Below are the code and all the weights of a small trained network. Each question names an input and a target symbol and asks about switching units off, where a switched-off unit gives its printed mean instead of its output.

import numpy as np


def w(rows, s, z=0):
    codes = np.array(rows[::2]) - 128.0
    scale = np.full(codes.shape[1], s)
    scale[-1] = z or s
    return codes * scale


def f(y):
    return y / 2 * (1 + np.tanh(0.7978845608 * (y + 0.044715 * y**3)))


def softmax(a):
    e = np.exp(a - a.max(-1, keepdims=True))
    return e / e.sum(-1, keepdims=True)


def log_softmax(a):
    a = a - a.max(-1, keepdims=True)
    return a - np.log(np.exp(a).sum(-1, keepdims=True))


def net(x, mask):
    ids = ['βεζθξπφ'.index(c) for c in x.split()]
    T = len(ids)
    res = E[ids] + P[:T]
    u = 0
    for l in range(2):
        q, k, v = (res @ M[l].T for M in (Q, K, V))
        z = softmax(np.where(np.tri(T) > 0, q @ k.T / 2**0.5, -1e9)) @ v
        res = res + np.where(mask[u], z, O[l][:, -1]) @ O[l][:, :-1]
        u += 1
        y = f(res @ A[l][:, :-1].T + A[l][:, -1])
        res = res + np.where(mask[u : u + 16], y, B[l][:, -1]) @ B[l][:, :-1]
        u += 16
    return log_softmax(res[-1] @ U[:, :-1].T + U[:, -1])


Q, K, V, O, A, B = {}, {}, {}, {}, {}, {}
E = w([
[151,65,101,111,123,133,58],'β',
[85,57,223,100,251,158,151],'ε',
[23,66,101,136,80,160,124],'ζ',
[129,215,123,154,186,49,57],'θ',
[172,166,145,116,187,43,81],'ξ',
[155,167,5,174,187,174,187],'π',
[161,87,110,131,87,165,86],'φ',
],0.013)
P = w([
[116,253,144,32,157,147,48],'0',
[187,88,119,75,173,111,125],'1',
[169,112,119,91,162,112,130],'2',
[152,115,122,107,165,111,129],'3',
[151,122,118,124,144,113,143],'4',
[143,122,126,133,142,113,145],'5',
[134,126,130,144,143,112,147],'6',
[129,122,133,153,142,107,152],'7',
[124,125,135,161,142,107,154],'8',
[119,129,137,167,137,105,155],'9',
[119,129,145,172,134,104,156],'10',
[116,133,144,179,129,103,157],'11',
[112,134,147,182,124,103,159],'12',
],0.011)
Q[0] = w([
[65,76,92,141,64,184,150],'L0H0',
[159,209,148,144,131,3,147],'L0H0',
],0.0071)
K[0] = w([
[104,31,51,252,56,113,224],'L0H0',
[215,234,99,57,253,142,78],'L0H0',
],0.0051)
V[0] = w([
[82,84,253,18,134,116,87],'L0H0',
[83,212,110,62,42,114,8],'L0H0',
],0.0061)
O[0] = w([
[100,211,113,76,54,80,232,2],'L0H0',
[44,116,2,84,63,124,106,216],'L0H0',
],0.0086,0.0017)
A[0] = w([
[78,66,168,96,154,189,65,156],'L0N0',
[125,234,86,105,116,148,232,107],'L0N1',
[84,90,104,105,89,94,95,104],'L0N2',
[181,108,124,132,163,161,189,92],'L0N3',
[76,177,206,124,126,141,224,87],'L0N4',
[183,80,112,197,122,122,110,85],'L0N5',
[123,64,89,191,170,115,141,142],'L0N6',
[48,107,136,97,174,147,141,184],'L0N7',
[62,88,101,105,41,157,106,135],'L0N8',
[101,82,82,149,80,108,83,185],'L0N9',
[155,66,151,164,155,135,152,168],'L0N10',
[81,199,76,142,115,76,206,86],'L0N11',
[207,188,81,76,156,129,53,252],'L0N12',
[112,122,136,213,159,130,163,118],'L0N13',
[93,178,123,94,148,2,93,166],'L0N14',
[99,111,175,127,94,102,205,141],'L0N15',
],0.0078,0.0031)
B[0] = w([
[90,83,49,69,163,193,169,165],'L0N0',
[7,9,67,3,218,158,172,173],'L0N1',
[135,162,48,192,79,129,154,149],'L0N2',
[184,129,96,126,116,74,194,177],'L0N3',
[199,152,72,162,180,170,179,132],'L0N4',
[134,138,160,138,39,143,160,181],'L0N5',
[140,160,130,144,98,193,181,222],'L0N6',
[109,137,3,167,152,136,179,161],'L0N7',
[148,154,74,190,93,159,110,155],'L0N8',
[143,127,73,165,28,155,122,174],'L0N9',
[114,102,105,170,54,122,156,199],'L0N10',
[91,115,140,96,156,91,169,178],'L0N11',
[252,137,139,127,170,94,73,255],'L0N12',
[144,202,157,174,109,119,174,184],'L0N13',
[130,140,174,190,152,41,110,208],'L0N14',
[203,190,111,185,186,119,99,126],'L0N15',
],0.0063)
Q[1] = w([
[55,115,111,130,28,243,185],'L1H0',
[253,208,91,166,123,162,121],'L1H0',
],0.007)
K[1] = w([
[122,38,134,139,2,107,174],'L1H0',
[124,248,126,226,150,156,184],'L1H0',
],0.0068)
V[1] = w([
[138,201,180,211,195,110,136],'L1H0',
[71,159,114,203,125,93,254],'L1H0',
],0.0048)
O[1] = w([
[178,157,230,161,120,152,57,206],'L1H0',
[254,193,175,153,45,71,242,255],'L1H0',
],0.0069,0.00091)
A[1] = w([
[187,131,71,146,118,199,66,131],'L1N0',
[56,124,97,100,143,196,175,127],'L1N1',
[95,88,79,149,32,118,116,171],'L1N2',
[165,114,113,124,193,207,116,135],'L1N3',
[116,37,96,74,155,178,200,160],'L1N4',
[96,121,80,163,94,202,117,184],'L1N5',
[91,68,93,82,90,96,123,140],'L1N6',
[177,148,242,147,57,74,92,162],'L1N7',
[51,71,84,16,181,164,165,94],'L1N8',
[4,72,178,70,161,109,51,160],'L1N9',
[109,130,95,61,144,110,174,57],'L1N10',
[88,1,92,43,114,155,161,194],'L1N11',
[80,57,106,33,172,84,119,255],'L1N12',
[158,118,73,67,175,115,141,105],'L1N13',
[151,93,197,158,52,127,109,150],'L1N14',
[202,81,163,91,116,181,132,111],'L1N15',
],0.0078,0.0037)
B[1] = w([
[95,146,195,104,95,97,206,245],'L1N0',
[189,101,128,107,154,182,32,183],'L1N1',
[89,157,102,117,199,194,189,216],'L1N2',
[84,134,93,153,141,121,196,226],'L1N3',
[115,76,87,145,173,210,87,234],'L1N4',
[154,210,178,71,197,173,144,214],'L1N5',
[83,129,150,146,129,128,167,183],'L1N6',
[128,106,73,49,222,127,69,210],'L1N7',
[176,157,255,95,117,156,46,212],'L1N8',
[91,19,128,215,42,204,86,192],'L1N9',
[46,87,125,86,108,132,144,173],'L1N10',
[156,172,224,115,108,167,94,221],'L1N11',
[149,192,248,191,70,109,165,254],'L1N12',
[81,77,50,124,158,130,158,215],'L1N13',
[87,102,142,100,146,133,104,179],'L1N14',
[119,76,104,185,32,93,116,188],'L1N15',
],0.0068,0.006)
U = w([
[89,95,2,131,160,122,164,75],'β',
[79,126,172,111,50,98,161,133],'ε',
[178,134,99,77,137,76,79,130],'ζ',
[149,146,165,64,194,161,92,188],'θ',
[187,219,169,180,103,96,155,230],'ξ',
[116,169,177,64,127,86,173,7],'π',
[126,62,146,161,50,148,87,92],'φ',
],0.0093,0.0023)

Each question gives the input, a string of symbols that net reads in full, and the target symbol t.
The units are the heads (2 rows each of Q, K, V and O) and the neurons (one row each of A and B). Each row of codes is followed by its name. A weight is (code - 128) times the scale printed after its matrix; where a second scale follows, it is the last column's (O, A, B and U).
mask holds one flag per unit, layer by layer, with each layer's heads first. A switched-off unit (its flag False) gives its mean, the last column of its rows in O or B, instead of its output. The means were averaged over made-up inputs and are rounded, as every weight is.
A unit's drop is (log p(t) with every unit on - log p(t) with that unit switched off) / (log p(t) with every unit on - log p(t) with every unit switched off).
The circuit of an input: a set's keep is (log p(t) with only the set's units on - log p(t) with every unit switched off) / (log p(t) with every unit on - log p(t) with every unit switched off). Starting from the 12 units with the biggest drops (on a tie, the unit counted first), units are removed one at a time, each time the one whose removal leaves the highest keep (on an exact tie, the one counted first), for as long as the keep stays at least 0.8.
units of the circuit, in order: the units of the circuit, biggest drop first
unit that matters most: the unit with the biggest drop
k most important neurons: the k neurons with the biggest drops, biggest first
k most important neurons of layer l: the k neurons of layer l with the biggest drops, biggest first
input θ ε π ε β ξ ε, target ξ: units of the circuit, in order	[L0H0, L1H0, L0N4]
input φ φ ξ, target ζ: most important neuron	[L0N14]
input ε φ θ ξ π ξ θ, target π: units of the circuit, in order	[L0H0, L0N1, L0N11]
input φ θ π φ ε π π φ ε ε, target ξ: units of the circuit, in order	[L0H0, L0N1, L1H0]
input ξ ζ ξ θ β ξ, target ε: units of the circuit, in order	[L0H0, L0N1, L1N12, L1N10]
input ξ ζ θ θ π φ π π π π π θ, target ε: 2 most important neurons	[L0N1, L0N11]
input ζ π π π π ξ ε ε β ξ, target θ: units of the circuit, in order	[L1N7, L0H0, L1H0]
input ε π π ξ ξ, target π: units of the circuit, in order	[L0H0, L0N1, L0N11]
input θ π ζ β ζ ξ θ β π θ, target β: 3 most important neurons	[L0N2, L0N14, L0N8]
input π β θ β, target φ: 3 most important neurons	[L1N9, L0N12, L0N13]
input φ θ ζ ζ ε π φ ζ φ π ε π ζ, target ξ: 4 most important neurons	[L0N1, L1N5, L1N13, L1N7]
input ξ φ θ ξ θ θ θ φ φ ξ θ β π, target θ: 2 most important neurons	[L0N1, L0N12]
input θ π ε ε π β, target ζ: 3 most important neurons of layer 1	[L1N7, L1N12, L1N9]
input φ φ π ξ ξ π ζ ξ ε φ θ, target ζ: unit that matters most	L1N7
input ζ ξ π, target θ: 2 most important neurons	[L0N1, L1N8]
input θ π φ ε ε, target β: 2 most important neurons	[L0N4, L0N15]
input π ε ε, target β: 4 most important neurons of layer 0	[L0N4, L0N15, L0N12, L0N6]
input ζ ζ ξ φ, target β: 2 most important neurons	[L0N8, L0N2]
input ξ ξ π φ ζ θ ξ π ζ, target β: 3 most important neurons of layer 0	[L0N1, L0N8, L0N7]
input φ φ φ θ β ξ β θ π φ θ π φ, target θ: most important neuron	[L1N5]
input φ π β φ ζ β φ φ ζ, target β: 3 most important neurons	[L0N1, L0N8, L1N12]
input θ π ξ ε β ε φ, target ζ: 3 most important neurons	[L1N7, L0N1, L1N12]
input ε π θ φ, target ζ: 2 most important neurons of layer 0	[L0N4, L0N7]
input ζ ξ φ π φ π β ε θ π ε θ, target θ: 2 most important neurons of layer 1	[L1N7, L1N15]
input θ π ξ, target β: 2 most important neurons	[L0N14, L0N2]
input ε π π φ θ, target π: 2 most important neurons	[L0N1, L0N4]
input φ φ φ φ φ φ π φ, target θ: unit that matters most	L1H0
